a =
[[127 127 124 132 134 127 130 128 125 136 130 133]
 [128 125 124 129 126 132 131 125 125 135 127 135]
 [113 115 122 132 128 128 131 132 126 134 128 126]
 [139 142 134 130 126 130 121 126 120 117 135 119]
 [109 105 122 124 120 128 136 134 135 143 118 133]
 [140 140 134 129 130 123 123 129 127 118 131 120]
 [114 117 128 125 130 123 132 134 137 138 122 133]
 [120 119 123 128 128 132 133 127 127 138 126 134]
 [126 125 125 124 134 127 134 129 130 137 126 134]
 [140 137 129 125 129 129 128 122 132 123 127 132]
 [134 133 129 129 122 130 123 125 127 118 129 125]]
Indices start at 1.
row 1 col 1 = 127
row 9 col 6 = 127
row 8 col 4 = 128
row 8 col 2 = 119
row 10 col 1 = 140
row 1 col 3 = 124
row 8 col 8 = 127
row 5 col 3 = 122
row 4 col 9 = 120
row 7 col 8 = 134
row 8 col 11 = 126
row 1 col 6 = 127
row 2 col 12 = 135
row 6 col 5 = 130
row 10 col 6 = 129
row 4 col 3 = 134
row 8 col 5 = 128
row 5 col 10 = 143
row 9 col 1 = 126
row 2 col 6 = 132
row 3 col 10 = 134
row 7 col 12 = 133
row 8 col 9 = 127
row 9 col 10 = 137
row 8 col 6 = 132
row 7 col 3 = 128
row 7 col 6 = 123
row 6 col 10 = 118
row 9 col 3 = 125
row 2 col 8 = 125
row 2 col 10 = 135
row 11 col 9 = 127
row 2 col 1 = 128
row 7 col 11 = 122
row 7 col 10 = 138

m =
array([[139, 103, 108, 118, 129, 144, 101],
       [123, 146, 138, 144, 143, 114, 123],
       [138, 106, 112, 114, 130, 145, 110],
       [122, 136, 134, 138, 134, 125, 126],
       [122, 138, 135, 132, 126, 127, 124],
       [129, 118, 123, 116, 127, 141, 121],
       [125, 126, 126, 123, 120, 131, 128],
       [134, 114, 121, 112, 129, 140, 123],
       [132, 103, 115, 119, 128, 147, 113],
       [122, 133, 132, 134, 129, 125, 126],
       [126, 137, 132, 146, 140, 117, 119],
       [136, 110, 111, 115, 130, 139, 112],
       [121, 136, 131, 141, 135, 120, 123],
       [123, 136, 131, 134, 131, 123, 124]])
Rows and columns are counted from 1.
(1, 1) -> 139
(11, 7) -> 119
(5, 1) -> 122
(3, 4) -> 114
(3, 2) -> 106
(11, 3) -> 132
(10, 6) -> 125
(6, 1) -> 129
(3, 7) -> 110
(13, 5) -> 135
(1, 4) -> 118
(8, 5) -> 129
(9, 2) -> 103
(2, 1) -> 123
(12, 4) -> 115
(12, 7) -> 112
(6, 6) -> 141
(5, 5) -> 126
(8, 2) -> 114
(4, 5) -> 134
(1, 6) -> 144
(3, 3) -> 112
(1, 5) -> 129
(14, 2) -> 136
(1, 3) -> 108
(8, 1) -> 134
(14, 5) -> 131
(7, 3) -> 126
(13, 3) -> 131
(5, 7) -> 124
(8, 3) -> 121

X =
[[109 142 130 119]
 [142 110 146 130]
 [151 117 134 136]
 [111 144 126 122]
 [147 111 143 134]
 [148 113 143 135]
 [113 140 137 120]
 [112 143 126 122]
 [151 116 131 139]
 [112 140 133 120]
 [113 142 126 121]]
Indices start at 1.
(1, 1) = 109
(5, 3) = 143
(8, 1) = 112
(7, 1) = 113
(3, 3) = 134
(11, 4) = 121
(2, 4) = 130
(9, 4) = 139
(4, 2) = 144
(2, 2) = 110
(1, 2) = 142
(7, 3) = 137
(5, 2) = 111
(11, 1) = 113
(8, 2) = 143
(7, 2) = 140
(6, 4) = 135

x =
array([[122, 134, 115, 127, 122, 130, 123, 123, 125, 123, 135, 125],
       [129, 134, 124, 136, 127, 125, 115, 140, 121, 105, 128, 128],
       [128, 142, 120, 138, 131, 125, 113, 139, 123, 104, 126, 131],
       [132, 126, 133, 125, 125, 133, 131, 128, 116, 129, 131, 132],
       [120, 135, 123, 142, 140, 131, 101, 135, 124, 103, 132, 124],
       [137, 124, 126, 127, 120, 129, 141, 130, 125, 127, 125, 139],
       [133, 135, 131, 137, 131, 121, 114, 124, 116, 122, 130, 118]])
Rows and columns are counted from 1.
(1, 1) -> 122
(6, 7) -> 141
(5, 10) -> 103
(3, 12) -> 131
(7, 5) -> 131
(6, 9) -> 125
(7, 2) -> 135
(5, 7) -> 101
(2, 12) -> 128
(6, 10) -> 127
(4, 9) -> 116
(5, 9) -> 124
(7, 11) -> 130
(4, 1) -> 132
(7, 3) -> 131
(7, 1) -> 133
(4, 11) -> 131
(1, 2) -> 134
(6, 5) -> 120
(1, 12) -> 125
(7, 7) -> 114
(3, 11) -> 126
(5, 11) -> 132
(5, 12) -> 124
(1, 5) -> 122
(6, 3) -> 126
(7, 10) -> 122
(7, 8) -> 124
(1, 8) -> 123
(4, 2) -> 126
(2, 10) -> 105
(4, 4) -> 125
(7, 12) -> 118
(2, 7) -> 115
